(in the rows, 128 means zero)
Facts:
kodi	lidrok	nepla; kodi	lidrok	skalak; kodi	lidrok	podulen; kodi	lidrok	bafe; sagim	lidrok	flebek; sagim	lidrok	tadabror
sagim	lidrok	skoplel; sagim	lidrok	pusok; zozum	lidrok	flebek; zozum	lidrok	rimur; truplur	lidrok	pluste; truplur	lidrok	tretre
rogen	lidrok	bafe; gestil	lidrok	stifus; bafe	lidrok	tretre; bafe	lidrok	lisudak; siklel	lidrok	drosus; sevek	lidrok	dibrir
sevek	lidrok	dotar; diflu	lidrok	sevek; diflu	lidrok	sipem; diflu	lidrok	tretre; drapavil	lidrok	mupotos; skirul	lidrok	skivel
kiser	lidrok	zuka; nepla	lidrok	lisudak; mistuk	lidrok	beflun; mistuk	lidrok	tere; lisudak	lidrok	miske; keflita	lidrok	tretre
truskis	lidrok	tadabror; girore	lidrok	klabak; purir	lidrok	tadabror; gapo	lidrok	brefli; niper	lidrok	kigri; floner	lidrok	lisudak
miske	lidrok	tadabror; fosibrom	lidrok	natus; klaklom	lidrok	flebek; ladrom	lidrok	klabak; migrisos	lidrok	klabak; brudunis	lidrok	nepla
zuka	lidrok	kligras; klabak	lidrok	tadabror; klabak	lidrok	natus; plumo	lidrok	lofuvu; rakle	lidrok	beflun; bosil	lidrok	vulol
bosil	lidrok	pogesker; guvin	lidrok	dotar; klopek	lidrok	brudunis; dibrir	lidrok	tadabror; flali	lidrok	stifus; flali	lidrok	kigri
drogon	lidrok	sagim; lipla	lidrok	drepe; fupa	lidrok	mupotos; doskan	lidrok	flebek; sozun	lidrok	bruzon; rimur	lidrok	mupotos
fubrok	lidrok	sugus; skoplel	lidrok	tretre; noklo	lidrok	rupim; noklo	lidrok	pogesker; klaplis	lidrok	dibrir; gopus	lidrok	miske
steren	lidrok	nifil; dotar	lidrok	tadabror; klados	lidrok	nifil; mosi	lidrok	mupotos; mosi	lidrok	klabak; zuskasis	lidrok	tadabror
pusok	lidrok	miske; pusok	lidrok	tere; tritrel	lidrok	skalak; bruzon	lidrok	skitol; skitol	lidrok	tadabror; rafo	lidrok	nifil
rafo	lidrok	sodron; klatres	lidrok	zuka; kliflal	lidrok	podulen; derogim	lidrok	sevek; derogim	lidrok	skalak; skezon	lidrok	fupa
lemuflur	lidrok	rafo; rebelim	lidrok	dritrun; rebelim	lidrok	fubrok; drosus	lidrok	derogim; drosus	lidrok	kligras; zadum	lidrok	skezon
zadum	lidrok	stusa; vumostek	lidrok	podulen; vumostek	lidrok	grefi; vebrem	lidrok	podulen; kabem	lidrok	girore; kabem	lidrok	mupotos
mupotos	lidrok	skitol; ginen	lidrok	skivel; klastok	lidrok	dibrir; klastok	lidrok	kligras; pogesker	lidrok	veflel; natus	lidrok	bafe
skonim	lidrok	derogim; skonim	lidrok	zozum; kigri	lidrok	miske; kigri	lidrok	tere; truplur	fluvesek	lofuvu; bafe	fluvesek	gisim
sevek	fluvesek	girore; rupim	fluvesek	vomek; mistuk	fluvesek	stusa; luril	fluvesek	steren; grinor	fluvesek	sevek; gisim	fluvesek	leton
truskis	fluvesek	lipla; girore	fluvesek	klupe; ziris	fluvesek	skezon; miske	fluvesek	treste; leton	fluvesek	budrok; treste	fluvesek	fubrok
zuka	fluvesek	klaplis; stusa	fluvesek	fupa; tere	fluvesek	staklel; vedror	fluvesek	pusok; nifil	fluvesek	mistuk; dibrir	fluvesek	grinor
drogon	fluvesek	miske; lipla	fluvesek	lemuflur; fupa	fluvesek	vagripom; sozun	fluvesek	flades; noklo	fluvesek	migrisos; klaplis	fluvesek	luril
budrok	fluvesek	kliflal; veflel	fluvesek	vumostek; steren	fluvesek	sodron; maflim	fluvesek	bruzon; vagripom	fluvesek	truplur; staklel	fluvesek	vedror
skitol	fluvesek	kifam; klatres	fluvesek	rupim; vomek	fluvesek	skirul; kliflal	fluvesek	grustom; skezon	fluvesek	drogon; lemuflur	fluvesek	dibrir
mupotos	fluvesek	bafe; klupe	fluvesek	maflim; pluste	fluvesek	ziris; flades	fluvesek	doskan; kligras	fluvesek	bromul; flenor	grasten	grinor
flenor	grasten	ruka; bafe	grasten	dizi; bafe	grasten	derogim; bafe	grasten	plumo; grefi	grasten	vulol; grefi	grasten	gisim
grefi	grasten	rebelim; rupim	grasten	ladrom; rupim	grasten	truplur; nepla	grasten	dizi; nepla	grasten	rafo; nepla	grasten	tebrim
stagek	grasten	drepe; stagek	grasten	luril; stagek	grasten	skoplel; stagek	grasten	klupe; stagek	grasten	skivel; purir	grasten	bromul
purir	grasten	derogim; purir	grasten	moba; purir	grasten	skiru; purir	grasten	truskis; purir	grasten	flusam; miske	grasten	rafo
miske	grasten	niper; miske	grasten	skonim; miske	grasten	kifam; migrisos	grasten	vedror; migrisos	grasten	podulen; migrisos	grasten	plotrin
migrisos	grasten	ginen; rakle	grasten	beflun; rakle	grasten	sodron; rakle	grasten	bruzon; rakle	grasten	pusok; bosil	grasten	skiru
bosil	grasten	brudunis; bosil	grasten	klaplis; drogon	grasten	klastok; drogon	grasten	tretre; drogon	grasten	zadum; sozun	grasten	gisim
rimur	grasten	drepe; rimur	grasten	plotrin; rimur	grasten	brefli; rimur	grasten	lemuflur; budrok	grasten	skitol; budrok	grasten	niper
gopus	grasten	fupa; steren	grasten	gapo; gube	grasten	treste; gube	grasten	pogesker; gube	grasten	flades; skidreto	grasten	rebelim
skidreto	grasten	fosibrom; skidreto	grasten	dotar; dritrun	grasten	drepe; dritrun	grasten	kliflal; dritrun	grasten	zaster; klatres	grasten	leton
klatres	grasten	tretre; klatres	grasten	vebrem; vomek	grasten	podulen; vomek	grasten	fosibrom; vomek	grasten	klabak; drosus	grasten	trege
drosus	grasten	staklel; drosus	grasten	floner; drosus	grasten	fosibrom; drosus	grasten	brefli; drosus	grasten	tere; listas	grasten	girore
listas	grasten	brazeges; kodi	brokla	ladrom; sagim	brokla	miske; zozum	brokla	listas; flenor	brokla	truskis; flusam	brokla	rimur
gestil	brokla	diflu; siklel	brokla	sodron; diflu	brokla	mosi; rupim	brokla	lisudak; kiser	brokla	lanares; mistuk	brokla	bruzon
lisudak	brokla	girore; stagek	brokla	drogon; keflita	brokla	tere; brugupo	brokla	flebek; truskis	brokla	tretre; girore	brokla	lipla
ruka	brokla	drudor; niper	brokla	sozun; lofuvu	brokla	klupe; floner	brokla	skitol; miske	brokla	ginen; vustadri	brokla	migrisos
brukal	brokla	steren; ladrom	brokla	dibrir; migrisos	brokla	brukal; skiru	brokla	mupotos; popus	brokla	skivel; plotrin	brokla	brugupo
brudunis	brokla	kabem; beflun	brokla	ruka; treste	brokla	tebrim; zuka	brokla	natus; klabak	brokla	dotar; plumo	brokla	treste
rakle	brokla	guvin; vulol	brokla	zadum; stusa	brokla	vebrem; tere	brokla	brudunis; flebek	brokla	stagek; guvin	brokla	grefi
vedror	brokla	flusam; nifil	brokla	podulen; dibrir	brokla	sugus; flali	brokla	skoplel; drogon	brokla	sevek; lipla	brokla	gestil
fupa	brokla	dridri; doskan	brokla	drepe; rimur	brokla	veflel; skoplel	brokla	brefli; noklo	brokla	ziris; klaplis	brokla	budrok
budrok	brokla	fupa; veflel	brokla	beflun; tadabror	brokla	kifam; luflik	brokla	tritrel; klados	brokla	plotrin; gube	brokla	skonim
maflim	brokla	grinor; skidreto	brokla	gube; mosi	brokla	brazeges; dridri	brokla	pogesker; pusok	brokla	staklel; vagripom	brokla	zozum
tritrel	brokla	pusok; brefli	brokla	vomek; bromul	brokla	drosus; zaster	brokla	flades; bruzon	brokla	gapo; dizi	brokla	popus
podulen	brokla	stifus; skitol	brokla	klabak; stifus	brokla	skalak; drepe	brokla	bromul; klatres	brokla	vumostek; vomek	brokla	floner
kliflal	brokla	vulol; skivel	brokla	skiru; tebrim	brokla	bosil; lanares	brokla	noklo; skezon	brokla	doskan; rebelim	brokla	skezon
skalak	brokla	plumo; tretre	brokla	luflik; sodron	brokla	klaklom; zadum	brokla	tadabror; vebrem	brokla	maflim; kabem	brokla	luril
listas	brokla	mistuk; klupe	brokla	keflita; pluste	brokla	siklel; ginen	brokla	zaster; klastok	brokla	klopek; pogesker	brokla	klatres
natus	brokla	rakle; flades	brokla	dritrun; skonim	brokla	stusa

Known rows:
skoplel: [ 99 103 107 109 113 135 128 128 112 109 119 136 130 125 162 159 125 155
 161 137 176 106 151 150 126 120 137 139]
staklel: [127  75 134 123 112 150 112 112  92 106 113 147 101 108 179 179 120 136
 135 124 161 106 179 119 131 137 128 150]
tritrel: [115  75 111 124 119 147 140 120  87 101 117 140 124  89 180 171 128 150
 143 136 155 111 168 134 128 128 136 140]
keflita: [110  90 106 111 118 135 133 126 106 107 112 138 128 101 165 165 129 160
 159 146 167 108 150 144 134 118 128 137]
sozun: [106  89 109 119 102 131 126 149 103 128 127 132 134 122 171 161 100 164
 146 151 170  93 150 146 141 108 136 133]
lipla: [116  65 146 159 121  77 179 131 115  55 101 111  64  76 154 169  80  80
 154 183 178 127 143 166  96 123 150  44]
bromul: [123  80 117 123 103 146 131 108  94  81 106 138 107  88 171 172 142 152
 151 121 149 128 167 138 118 129 130 155]
podulen: [115 107 109 111 106 135 135 119 112 104 120 141 135 128 171 165 132 145
 164 129 176 106 148 147 133 121 135 135]
dibrir: [103  82 130 146 121  86 169 129 137  66 118 123  81  68 164 158  92  86
 170 161 188 104 138 165 105 104 129  50]
budrok: [122  82 104 114  96 133 126 116 111 105 107 146 121 129 158 167 135 176
 158 139 158 114 149 160 142 109 141 161]
plumo: [119  77 122 120 101 140 131 122  83  98 115 127 113  93 175 175 126 153
 140 130 158 123 167 129 119 129 133 146]
klados: [108  83 101 117  87 129 135 125 102 105 128 127 114 138 168 163 122 169
 152 135 178 117 154 151 124 107 147 140]
zozum: [ 98  89 109 118 108 133 131 128 113 108 120 140 124 116 166 166 120 164
 160 140 171 104 150 153 130 105 136 143]
pogesker: [129  85 125 125  98 144 141 128  90 103 103 129 110  81 173 179 131 155
 146 114 159 124 168 133 127 123 139 145]
gube: [119  82 106 116  90 126 143 133 117 117 110 136 115 110 162 172 125 168
 156 125 173 109 152 157 143 104 141 140]
zaster: [120  94 117 119  99 143 125 121  91  97 109 126 124 100 172 168 125 149
 150 140 158 122 156 138 124 127 129 140]
grinul: [120  83 113 119  98 135 126 121  99 103 116 134 114 108 173 171 123 153
 148 135 164 115 156 142 131 118 135 142]
mosi: [107  57 130 128 125 149 119 122  93 108 119 156 100  92 175 170 112 142
 138 131 159  97 183 123 130 124 131 152]

Rows:
No name comes twice in this set of rows, the named rows included.
[115  61 114 120 125 142 120 125  85 113 126 166 115  97 180 170 128 158
 143 140 143 115 172 127 133 132 141 164]  drogon
[106  95 117 116  96 137 122 138 104 123 123 143 135 123 170 166 116 174
 152 141 164 105 149 147 137 108 138 158]  skezon
[100  85 102 122  98 135 142 124 108 105 134 133 123 133 174 166 128 169
 158 135 180 101 154 155 124 107 147 141]  kiser
[110  81 104 115 119 136 134 125 101 105 120 142 124 105 173 165 126 155
 155 137 169 109 162 141 129 126 135 138]  rogen
[129  64 127 124 109 143 119 113  94 106 116 152  99 100 180 177 118 138
 136 125 161 105 179 121 136 130 130 147]  drudor
[130  98 117 123  94 134 128 141  83 121 117 127 133  97 182 177 113 147
 139 141 159 122 148 132 137 124 133 133]  veflel
[112  87 103 113 117 131 128 134 103 106 120 142 118 106 167 156 117 152
 153 128 160 118 162 141 134 126 138 143]  kigri
[ 98  95  98 108 105 126 134 137 106 111 130 132 115 130 158 154 120 169
 159 116 180 118 162 150 115 116 151 145]  niper
[114 100 114 109  93 128 127 124 108 110 112 129 116 121 163 171 128 163
 155 132 179 109 149 145 125 112 133 144]  flusam
[115  84  97 120  87 133 135 124 110 104 134 131 118 137 172 158 118 163
 154 132 170 112 156 156 132 110 144 139]  skidreto
[ 90 107  60  93  79 126 121 108 144  79 161  76  73  54 198 148 105 121
 160  87 216  86 152 130 110  78  66  81]  klupe
[ 93  86 158 154 126  65 179 155 129  89 118 116  77  99 151 164  68  88
 166 179 207 103 140 164  92 111 160  35]  truskis
[116  80 112 112 121 136 137 116  81  99 121 141 119  92 184 175 139 147
 147 139 163 120 158 122 116 134 133 144]  vebrem
[115  81  99 116  91 141 131  97 124  72 113 153 114 143 157 163 153 172
 172 118 154 131 155 169 121 109 149 175]  lofuvu

The same things again, as new rows of numbers:
Known rows:
trege: [136 130 126 128 108 130 135 116 128 136 115 143 131 135 121 130 110 138
 136 109 127 124 126 132 130 137]
skiru: [153 133 137 121 100 121 128 138 127 135 126 135 134 136 133 131 103 105
 115 132 131 120 116 130 128 132]
bruzon: [137 126 158 127 120 105 129 117 128 136 126 144 135 145 152 126  85 104
 114 130 125 135 129 138 138 116]
dridri: [147 133 135 122 100 131 131 141 126 137 117 140 137 137 126 131 109 104
 113 132 132 124 128 134 128 136]
fupa: [ 61 136 191 154 165 112 134 171 149  58 109 112 140 139 119 130 194  76
 124 140 142 108 152  95 167 152]
drudor: [131 145 107 130 105  96 108 107 112 135 119 147 128 127 154 131  97 116
 138 112 110 109 138 141 141 122]
klados: [141 116 109 134  97 131 161 118 137 147 107 142 129 122 108 121 167 172
 143 101 130 131 126 121 112 131]
moba: [138 131 121 127 113 132 136 121 126 143 120 142 131 130 128 130 115 129
 127 119 127 125 128 124 124 134]
skalak: [151 123 134 123 115 146 135 118 128 120 147 124 139 118 139 134  83  88
 143 153 139 128 117 141 142 139]
skirul: [136 134 121 126 102 126 134 129 125 145 108 139 132 129 121 128 136 133
 125 121 122 127 129 127 127 127]
zuskasis: [129 123 146 127 129 122 139 125 119 127 130 154 135 133 142 129 102 123
 127 113 128 142 124 122 142 114]
vedror: [ 94 118 135 143 150 151 139 129 149 145 133 112 119 117 104 118 185 172
 126 112 138 129 135 128 115 135]
gopus: [138 125 126 112 132 111 133 146 117 110 123 142 126 133 136 131 125 137
 134  97 124 137 114 121 119 111]
kabem: [125 139 148 134 102  87 120 116 110 132 113 150 137 142 153 127 102 119
 113 127 114 130 138 134 164 102]
gestil: [137 136 121 120 107 115 129 151 121 138 126 158 131 139 139 134 110 108
 111 104 122 121 126 139 130 116]
luril: [ 90 153 110 143 152 104  91 127 122 128 149 110 113 123 145 122 150 116
 117 145 121 102 158 144 141 127]
vebrem: [140 135 118 117  93 124 138 149 117 140 129 131 134 121 136 134 112  90
 132 133 126 125 128 145 135 114]
pogesker: [150 139 135 125  95 109 130 127 132 134 125 143 135 136 141 130 104 102
 119 127 122 112 127 145 127 134]

Rows:
No name comes twice in this set of rows, the named rows included.
[199 120 123 128 132 104 122 150 123  94 140 121 145 121 138 132 145  89
 148 130 100 129 131 151 123 128]  grefi
[146 141 128 117 108  80 132 150 113 111 115 113 130 145 150 121 110 118
 135 151 129 113 105 147 115 127]  stagek
[ 73 131 142 138 150 130 137 180 135  92 122 104 132 118 118 135 202  89
 140 128 133 113 154 116 156 124]  truplur
[113 119 140 142 161 135 128 129 157 118 139  92 117 117 111 115 195 172
 132 121 133 117 126 125  94 139]  rupim
[128 130 145 119 146 107 140 131 107  91 105 107 130 151 126 120  84 151
 130 156 136 143  93 122 128 138]  rimur
[ 78  97 127 119 175 163 100 105 156 148 129 100 122 139 134 123 104  90
 138 204 133 165 152 130 108 137]  dibrir
[143 124 122 117 144 141 130 136 132 121 136 165 127 136 132 134  99 123
 122 115 135 130 115 121 114 150]  stifus
[143 118 127 129 125 137 134 109 125 128 136 133 134 120 140 131 102 115
 148 129 131 130 122 130 141 132]  sipem
[152 117 169 127 152 135 130 116 135 100 156 158 137 138 161 131  61  99
 129 129 142 133 104 130 143 139]  tadabror
[110 128 184 147 161 116 103 132 139 119 158 121 128 137 150 119 115 114
  87 145 135 116 134 141 151 125]  mupotos
[135 139 144 120 113 111 119 104 109  97 112  98 136 123 126 133  87 133
 158 114 115 126 126 156 166 112]  drosus
[117 121 141 140 149 137 116 106 142 123 156  99 127 113 131 125 131 108
 134 162 136 119 138 135 141 144]  kligras
[140 118 131 127 103 133 151 110 147 144 122 134 128 113 121 126 150 162
 149  97 127 126 116 108 108 122]  dizi

Now the same things, written a new way:
Known rows:
lofuvu: [136 132 181 120 185 101  98 158 116 123 149 144 129 108 122 146 135 102
 119 149  71 107  99  96 106 160 148 143 111 103 121 126 122 140  95 174
 159  91 137 152 124 130 121  83 149 122 113 161 111 136 147 123 125]
grinor: [117 148  31 107  56 181 149 169 136 128 105 101  79  87 184  88  85 185
 163  73 189 109 165 122 117 134 107 111  66 145 125 132 117 140  97  74
 144 167 135 103 118 140 132 141 101 138 112  27 153 152 150  95 204]
staklel: [127 142 101 101 138 125 152 120 164 161 120 119 113 141 122 122 150 116
 142 106 147 121 142 133 127 155 137 145 150 133 126 127 120 123 106 116
 106 143 126 138 101 138 116 161 143  97 117  98 128 159 103 144 126]
pusok: [154 175 127  77 149 107 143 123 132 137 143 112 124 162 150 112 114 103
 109 135 134  80 114 103 117 153 147 160 132 141 144 136 121 133  98 121
 137 130 114 118 106 112 110 134 153 113 117 118 137 127 121 117 147]
drogon: [147 148 129  96 135  99 148 101 146 142 133 108 120 157 127 129 126 120
 133 133 147 120 117 126 126 146 148 140 160 127 126 144 122 128 119 120
 129 134 107 130 115 141 108 158 155 106 136 134 137 138 110 132  98]
grinul: [125 130 133 129 127 133 133 135 147 139 128 131 127 125 126 130 136 128
 133 129 120 129 130 129 130 137 126 134 131 119 128 130 123 126 119 139
 128 130 137 129 131 137 135 133 133 129 124 131 125 135 125 125 130]
dridri: [122 141 131 130 118 137 137 124 141 141 123 133 129 128 116 119 133 125
 135 137 123 128 120 121 130 128 114 142 130 122 138 127 123 137 124 136
 124 119 138 113 136 140 145 146 135 132 126 132 128 133 126 106 134]
mupotos: [145 125 126 130 126 139 171  84 158 153  92 110 147 175 134 140 143 116
 138 117 152 158 165 159 111 104  90 119 170 145 117 153 136 106 160 129
 115 138  98 128 143 133 136 199 132 104 155 120 118 110 109 132  97]
mosi: [136 145 102  92 142 119 159 115 139 145 102  97 122 148 145 125 134 119
 138 103 159 114 144 134 110 148 129 121 145 141 116 147 132 107 128 103
 139 142  98 127 117 138  95 160 148 105 123 100 123 136 109 142 114]
skiru: [111 148 119 134 130 143 130 122 136 137 122 134 124 136 108 111 131 121
 132 128 132 121 138 108 135 122 114 150 130 120 137 119 137 134 131 144
 118 120 139  99 131 136 154 141 147 125 120 126 121 127 128 114 133]
brukal: [113 127 138 139 112 128 125 137 131 135 128 141 130 121 121 127 143 127
 124 136 112 128 127 132 139 128 118 122 123 123 129 122 124 121 134 136
 122 126 144 123 143 134 129 120 127 142 120 143 125 127 123 125 134]
brudunis: [129 152 113 115 135 129 135 103 123 125 128 116 132 152 122 116 108 121
 133 128 153 120 127 105 133 118 129 152 136 133 139 126 137 137 131 127
 119 128 120 105 120 125 137 149 151 112 131 121 133 126 128 119 121]
luflik: [121 140 134 136 114 135 137 126 141 138 126 136 129 134 117 120 131 123
 135 135 124 127 123 117 133 125 116 142 129 122 139 127 123 137 123 133
 120 124 136 114 136 138 146 148 137 131 123 131 125 130 127 109 132]
skonim: [111 128 127 137 131 123 116 119 102 113 127 129 138 128 114 120 127 122
 119 128 123 126 131 126 143 112 132 115 127 131 131 119 137 118 156 128
 125 127 125 110 139 123 121 110 130 138 120 146 123 119 130 133 124]
zuskasis: [157 120 128 137 112 109 133 129 118 123 136 135 119 146 129 110 137 133
 110 130 128 132 131 131 131 137 138 128 136 123 125 130 137 133 136 111
 131 116 111 138 120 124 125 132 121 138 136 119 127 114 130 133 127]
skoplel: [122 108 134 140 133 133 102 128  97 101 135 124 130 119 127 151 142 128
 117 139 119 142 116 135 149 118 151 104 117 133 125 116 129 122 139 133
 125 125 132 129 125 117 109 105 114 130 136 156 119 129 132 148 113]
drudor: [129 152 102  98 126 128 151 128 167 161 120 110 104 140 133 118 139 128
 140 109 154 109 145 129 131 159 143 142 150 128 121 140 119 120 108 119
 124 144 124 132 110 150 113 155 148 102 121 103 132 152 106 138 126]
klados: [139 101 154 139 152 125 109 138 113 112 140 134 136 114 138 150 115 131
 127 135 108 139 124 135 117 117 136 111 120 125 116 131 132 125 132 145
 145 120 127 150 133 117 125 101 115 125 141 147 125 117 150 137 121]

Rows:
No name comes twice in this set of rows, the named rows included.
[130 132  40 132  14 144 105 132  75 103 133 116 106 109 188  78  82 172
 161  88 149 154 152  52 120  82  64  43  27 145 125 130  92 184 110  98
 155 159 116 114 140 141 132 148  93 151 113  56 180 142 193  43 212]  lipla
[118 130 140 133 127 124 136 111 134 141 127 137 144 123 111 126 138 122
 134 136 123 133 107 124 128 126 106 152 136 120 144 118 115 150 115 131
 110 122 133 131 119 129 145 146 128 134 121 125 142 139 112 117 129]  vomek
[127 101 152 145 154 133 111 145 133 128 137 146 132 109 129 156 142 124
 130 129  97 143 126 132 117 128 125 127 121 121 117 122 122 131 114 155
 127 118 143 160 122 122 139 109 113 117 134 138 116 132 142 138 130]  vedror
[111 129 134 137 120 146 119 134 126 127 119 127 123 121 122 136 161 126
 118 133 114 133 120 130 144 128 126 116 119 129 129 117 125 125 133 145
 119 122 142 121 134 131 127 129 121 136 120 147 116 134 121 130 129]  skivel
[139 146 109 101 132 125 147 114 139 137 123 106 119 155 132 119 121 121
 140 119 160 118 130 121 126 140 145 140 138 133 127 136 130 129 123 111
 125 134 115 119 116 133 114 151 150 104 131 111 127 140 121 128 118]  gapo
[123 120 125 142 107 147 141 105 157 151 127 144 145 148 119 127 146 116
 131 125 127 154 141 140 133 110  98 137 144 139 140 123 117 136 130 133
  92 141 142 127 128 122 153 165 114 121 136 120 132 133 114 118 131]  tere
[122 115 121 145 111 139 134 125 155 143 127 136 122 130 121 133 138 143
 140 125 135 149 145 146 139 121 124 122 145 125 115 132 124 119 134 134
 113 141 139 132 136 142 138 146 124 118 139 128 125 132 120 131 116]  kligras
[118 122 133 130 131 135 132 135 140 139 125 139 136 122 118 134 143 118
 137 123 119 135 128 130 125 131 121 137 128 126 132 118 122 134 118 132
 113 127 139 138 123 124 136 134 122 121 123 121 122 145 124 130 137]  trege
[116 141 122 133 137 136 121 129 138 135 126 134 121 126 117 114 131 132
 129 123 126 121 145 119 130 132 126 141 134 121 125 122 133 124 129 148
 121 128 141 122 126 138 143 129 141 118 122 125 125 125 124 127 129]  moba
[143  99 150 144 140 126 109 144 116 111 141 135 132 120 132 153 120 131
 132 132 110 147 121 135 119 122 146 109 117 125 108 132 134 127 136 133
 147 114 128 149 139 117 125 100 118 125 145 147 112 120 158 135 117]  klastok

